Here is a tiny trained network, its code and every weight. The questions are about switching its units off for an input and a target symbol, where a switched-off unit gives its printed mean instead of its output.

import numpy as np


def w(rows, s, z=0):
    codes = np.array(rows[::2]) - 128.0
    scale = np.full(codes.shape[1], s)
    scale[-1] = z or s
    return codes * scale


def norm(h):
    return h / np.sqrt((h * h).mean(-1, keepdims=True) + 1e-5)


def f(y):
    return np.maximum(y, 0)


def softmax(a):
    e = np.exp(a - a.max(-1, keepdims=True))
    return e / e.sum(-1, keepdims=True)


def log_softmax(a):
    a = a - a.max(-1, keepdims=True)
    return a - np.log(np.exp(a).sum(-1, keepdims=True))


def net(x, mask):
    ids = ['βδεθψω'.index(c) for c in x.split()]
    T = len(ids)
    res = E[ids] + P[:T]
    u = 0
    for l in range(2):
        q, k, v = (norm(res) @ M[l].T for M in (Q, K, V))
        z = softmax(np.where(np.tri(T) > 0, q @ k.T / 3**0.5, -1e9)) @ v
        res = res + np.where(mask[u], z, O[l][:, -1]) @ O[l][:, :-1]
        u += 1
        y = f(norm(res) @ A[l][:, :-1].T + A[l][:, -1])
        res = res + np.where(mask[u : u + 16], y, B[l][:, -1]) @ B[l][:, :-1]
        u += 16
    return log_softmax(norm(res)[-1] @ U[:, :-1].T + U[:, -1])


Q, K, V, O, A, B = {}, {}, {}, {}, {}, {}
E = w([
[125,73,129,172,154,162,110,149,172,177],'β',
[202,127,65,34,80,233,90,1,254,85],'δ',
[87,137,167,155,124,136,105,190,169,122],'ε',
[90,94,120,173,204,170,105,168,161,110],'θ',
[55,159,98,173,143,164,108,162,174,121],'ψ',
[94,84,126,104,174,105,110,157,184,120],'ω',
],0.00087)
P = w([
[254,189,134,129,123,36,2,41,66,109],'0',
[130,173,119,121,46,94,193,119,87,225],'1',
[86,130,158,68,141,159,221,196,110,148],'2',
[186,168,108,103,176,126,131,169,125,102],'3',
[104,83,51,207,118,61,148,148,79,64],'4',
[68,56,142,157,41,118,54,96,81,145],'5',
[106,129,175,81,147,191,97,181,120,169],'6',
],0.00069)
Q[0] = w([
[183,189,182,92,120,136,191,64,60,169],'0.h0',
[24,96,182,97,120,177,1,131,173,221],'0.h0',
[101,76,126,170,73,86,101,52,48,72],'0.h0',
],0.0042)
K[0] = w([
[86,131,145,172,219,58,103,208,68,130],'0.h0',
[133,89,133,54,162,252,181,153,207,25],'0.h0',
[2,63,144,130,79,139,246,148,99,226],'0.h0',
],0.0033)
V[0] = w([
[174,73,157,134,69,145,136,102,119,249],'0.h0',
[134,97,198,95,150,48,110,207,105,133],'0.h0',
[138,72,33,23,153,102,148,85,163,130],'0.h0',
],0.0017)
O[0] = w([
[134,131,130,144,125,136,51,126,254,163,3],'0.h0',
[47,177,176,146,239,79,188,19,135,158,111],'0.h0',
[175,118,224,164,73,179,147,92,143,17,124],'0.h0',
],0.0018,0.00067)
A[0] = w([
[123,199,98,106,70,110,131,79,146,179,152],'0.n0',
[57,147,75,158,122,218,117,124,124,69,3],'0.n1',
[89,162,128,180,159,61,174,64,104,146,221],'0.n2',
[169,85,189,137,72,181,92,171,169,17,190],'0.n3',
[182,87,116,159,120,156,174,139,124,190,60],'0.n4',
[111,133,204,158,100,135,103,168,88,169,121],'0.n5',
[140,125,141,34,170,73,132,108,155,152,35],'0.n6',
[146,16,114,190,151,194,115,108,124,146,10],'0.n7',
[245,159,141,93,34,194,147,77,151,61,9],'0.n8',
[192,117,109,100,138,95,108,174,73,174,105],'0.n9',
[95,139,93,108,186,145,186,162,166,123,115],'0.n10',
[101,85,128,83,155,161,154,96,216,90,118],'0.n11',
[150,80,108,151,73,73,104,117,179,45,30],'0.n12',
[112,173,72,163,143,126,160,142,147,86,214],'0.n13',
[66,157,97,146,62,175,183,174,142,152,105],'0.n14',
[132,79,116,164,3,145,100,83,128,68,18],'0.n15',
],0.0015,0.00046)
B[0] = w([
[99,107,178,107,49,98,169,176,150,68,164],'0.n0',
[200,115,179,67,90,67,138,115,138,188,189],'0.n1',
[209,113,110,185,87,163,215,103,168,94,206],'0.n2',
[139,145,23,169,104,173,212,103,136,225,246],'0.n3',
[105,135,162,70,144,109,104,105,98,52,145],'0.n4',
[162,143,44,72,166,111,169,103,159,58,176],'0.n5',
[131,162,67,121,50,180,129,103,148,166,153],'0.n6',
[136,200,157,48,65,75,146,116,147,111,187],'0.n7',
[79,69,139,251,187,74,146,252,67,163,192],'0.n8',
[105,116,113,105,35,164,111,132,50,104,162],'0.n9',
[185,120,163,123,97,120,75,91,97,179,217],'0.n10',
[141,186,169,166,96,130,83,198,81,135,183],'0.n11',
[110,178,161,100,142,254,184,118,126,173,176],'0.n12',
[156,107,207,109,80,163,104,139,114,171,195],'0.n13',
[150,55,159,71,174,76,128,79,139,87,200],'0.n14',
[196,172,153,98,239,203,114,225,134,122,190],'0.n15',
],0.0013,0.0014)
Q[1] = w([
[39,130,245,20,158,173,144,127,143,195],'1.h0',
[152,173,146,55,158,195,152,174,137,158],'1.h0',
[254,159,74,146,92,200,193,219,183,132],'1.h0',
],0.0041)
K[1] = w([
[183,170,172,96,196,173,107,159,113,143],'1.h0',
[253,186,90,158,187,145,34,112,81,82],'1.h0',
[176,176,63,169,103,53,74,38,103,88],'1.h0',
],0.0046)
V[1] = w([
[78,199,159,81,126,24,129,119,80,87],'1.h0',
[132,203,120,94,8,124,122,157,110,179],'1.h0',
[109,92,116,188,180,211,81,203,49,111],'1.h0',
],0.0015)
O[1] = w([
[66,58,71,188,147,201,76,116,137,137,183],'1.h0',
[113,111,146,63,251,139,71,88,161,33,128],'1.h0',
[199,65,81,200,94,56,207,146,207,106,255],'1.h0',
],0.0016,0.00056)
A[1] = w([
[104,137,135,92,159,152,84,124,100,122,149],'1.n0',
[161,129,143,125,126,3,171,121,94,127,70],'1.n1',
[150,159,113,85,84,161,121,157,143,139,107],'1.n2',
[167,169,130,146,124,125,166,139,150,134,115],'1.n3',
[138,102,76,155,115,145,148,123,136,97,47],'1.n4',
[181,146,146,106,112,85,144,130,122,91,96],'1.n5',
[94,146,94,138,191,104,130,84,128,150,6],'1.n6',
[125,97,145,113,160,150,139,164,106,125,197],'1.n7',
[139,114,132,139,146,126,120,115,183,108,65],'1.n8',
[159,117,116,112,121,139,132,115,172,58,36],'1.n9',
[133,153,167,141,125,69,60,136,157,152,99],'1.n10',
[144,151,206,150,149,144,171,64,102,87,65],'1.n11',
[143,151,153,117,113,63,171,104,79,149,197],'1.n12',
[130,96,120,84,131,93,108,151,57,87,61],'1.n13',
[146,122,121,105,180,106,110,116,120,133,166],'1.n14',
[91,165,97,148,110,155,124,130,87,162,1],'1.n15',
],0.0031,0.00086)
B[1] = w([
[147,73,83,139,76,106,147,138,141,98,200],'1.n0',
[254,82,176,164,193,32,61,175,45,149,214],'1.n1',
[117,145,158,175,167,88,147,87,94,102,214],'1.n2',
[81,99,121,115,112,138,109,91,121,78,221],'1.n3',
[136,149,167,86,104,130,135,169,178,160,196],'1.n4',
[77,40,104,104,144,80,93,158,69,176,163],'1.n5',
[101,183,158,183,143,119,206,119,13,216,153],'1.n6',
[133,160,112,121,110,94,95,80,135,105,252],'1.n7',
[109,179,177,93,165,116,139,136,135,148,143],'1.n8',
[79,147,152,112,144,92,125,144,102,204,161],'1.n9',
[122,164,151,58,175,155,139,180,201,152,157],'1.n10',
[159,212,185,178,147,147,183,42,164,6,165],'1.n11',
[197,111,130,134,168,125,52,160,134,87,211],'1.n12',
[119,126,86,94,110,196,82,76,147,71,178],'1.n13',
[80,134,115,138,92,169,138,126,113,147,183],'1.n14',
[88,116,100,94,177,59,134,117,87,197,145],'1.n15',
],0.0024,0.0016)
U = w([
[227,51,159,155,171,55,75,184,66,138,254],'β',
[128,218,206,178,167,146,168,24,128,17,100],'δ',
[37,158,97,161,163,136,159,85,15,252,138],'ε',
[83,59,21,59,89,172,58,81,140,49,144],'θ',
[94,192,183,27,193,132,99,178,235,200,88],'ψ',
[146,101,117,184,24,160,234,178,191,132,2],'ω',
],0.0039,0.00073)

Each question gives the input, a string of symbols that net reads in full, and the target symbol t.
The units are the heads (3 rows each of Q, K, V and O) and the neurons (one row each of A and B). Each row of codes is followed by its name. A weight is (code - 128) times the scale printed after its matrix; where a second scale follows, it is the last column's (O, A, B and U).
mask holds one flag per unit, layer by layer, with each layer's heads first. A switched-off unit (its flag False) gives its mean, the last column of its rows in O or B, instead of its output. The means were averaged over made-up inputs and are rounded, as every weight is.
A unit's drop is (log p(t) with every unit on - log p(t) with that unit switched off) / (log p(t) with every unit on - log p(t) with every unit switched off).
The circuit of an input: a set's keep is (log p(t) with only the set's units on - log p(t) with every unit switched off) / (log p(t) with every unit on - log p(t) with every unit switched off). Starting from the 12 units with the biggest drops (on a tie, the unit counted first), units are removed one at a time, each time the one whose removal leaves the highest keep (on an exact tie, the one counted first), for as long as the keep stays at least 0.8.
units of the circuit, in order: the units of the circuit, biggest drop first
k most important neurons: the k neurons with the biggest drops, biggest first
top k neurons in layer l: the k neurons of layer l with the biggest drops, biggest first
input β δ θ ε, target δ: units of the circuit, in order	1.n2, 1.n1, 1.n3
input β θ θ ω, target ψ: 3 most important neurons	1.n10, 0.n6, 0.n8
input θ ω ω ω θ ψ, target δ: units of the circuit, in order	0.h0, 1.n11
input ω ψ θ δ β ε, target ε: 2 most important neurons	0.n3, 1.n15
input θ θ θ β ε ε θ, target ψ: top 2 neurons in layer 1	1.n1, 1.n10
input β θ δ, target δ: most important neuron	1.n2
input ε β θ ε, target ε: units of the circuit, in order	0.h0, 1.n6
input ε ω ε θ, target ε: units of the circuit, in order	0.h0, 1.n6
input θ β ω ε θ θ, target δ: units of the circuit, in order	0.h0, 1.n11, 0.n7
input θ θ ω θ β ω, target δ: units of the circuit, in order	0.h0, 1.n11, 0.n2
input θ θ δ θ, target ω: units of the circuit, in order	0.h0, 0.n3, 1.h0, 1.n1
input ψ δ δ θ β, target ω: units of the circuit, in order	0.h0, 0.n3
input θ θ δ ω, target ω: units of the circuit, in order	0.h0, 0.n3, 1.h0, 1.n1
input ψ ε δ, target ψ: top neuron in layer 1	1.n9
input δ ω ε δ ψ δ, target β: units of the circuit, in order	0.n8, 0.n15
input θ θ ω ω β θ, target δ: units of the circuit, in order	0.h0, 1.n11
input ω ψ δ, target ε: 2 most important neurons	0.n8, 1.n15
input ψ δ δ θ ψ β, target ω: top 2 neurons in layer 1	1.n1, 1.n12
input β θ ψ ω δ, target δ: 2 most important neurons	0.n12, 1.n2
input ε ψ ω ω ω, target θ: 3 most important neurons	0.n3, 1.n13, 0.n13
input θ ω θ ε ω ω ω, target ε: 2 most important neurons	0.n8, 0.n6
input ω θ ω ε, target δ: most important neuron	1.n11
input ω δ β, target ε: 2 most important neurons	0.n3, 1.n15
input ε ψ δ ε, target θ: top 2 neurons in layer 1	1.n0, 1.n1
input θ δ ψ ε θ θ θ, target ω: 2 most important neurons	0.n3, 1.n1
input ω ω δ ω θ θ, target ε: top 3 neurons in layer 1	1.n15, 1.n2, 1.n12
input ψ ω β δ ω θ θ, target ψ: 2 most important neurons	1.n9, 0.n3
input θ ε ψ, target β: most important neuron	0.n14
input θ δ ε ε, target ω: 2 most important neurons	0.n3, 1.n1
input ω ψ ψ ω ψ, target θ: 2 most important neurons	1.n13, 0.n13
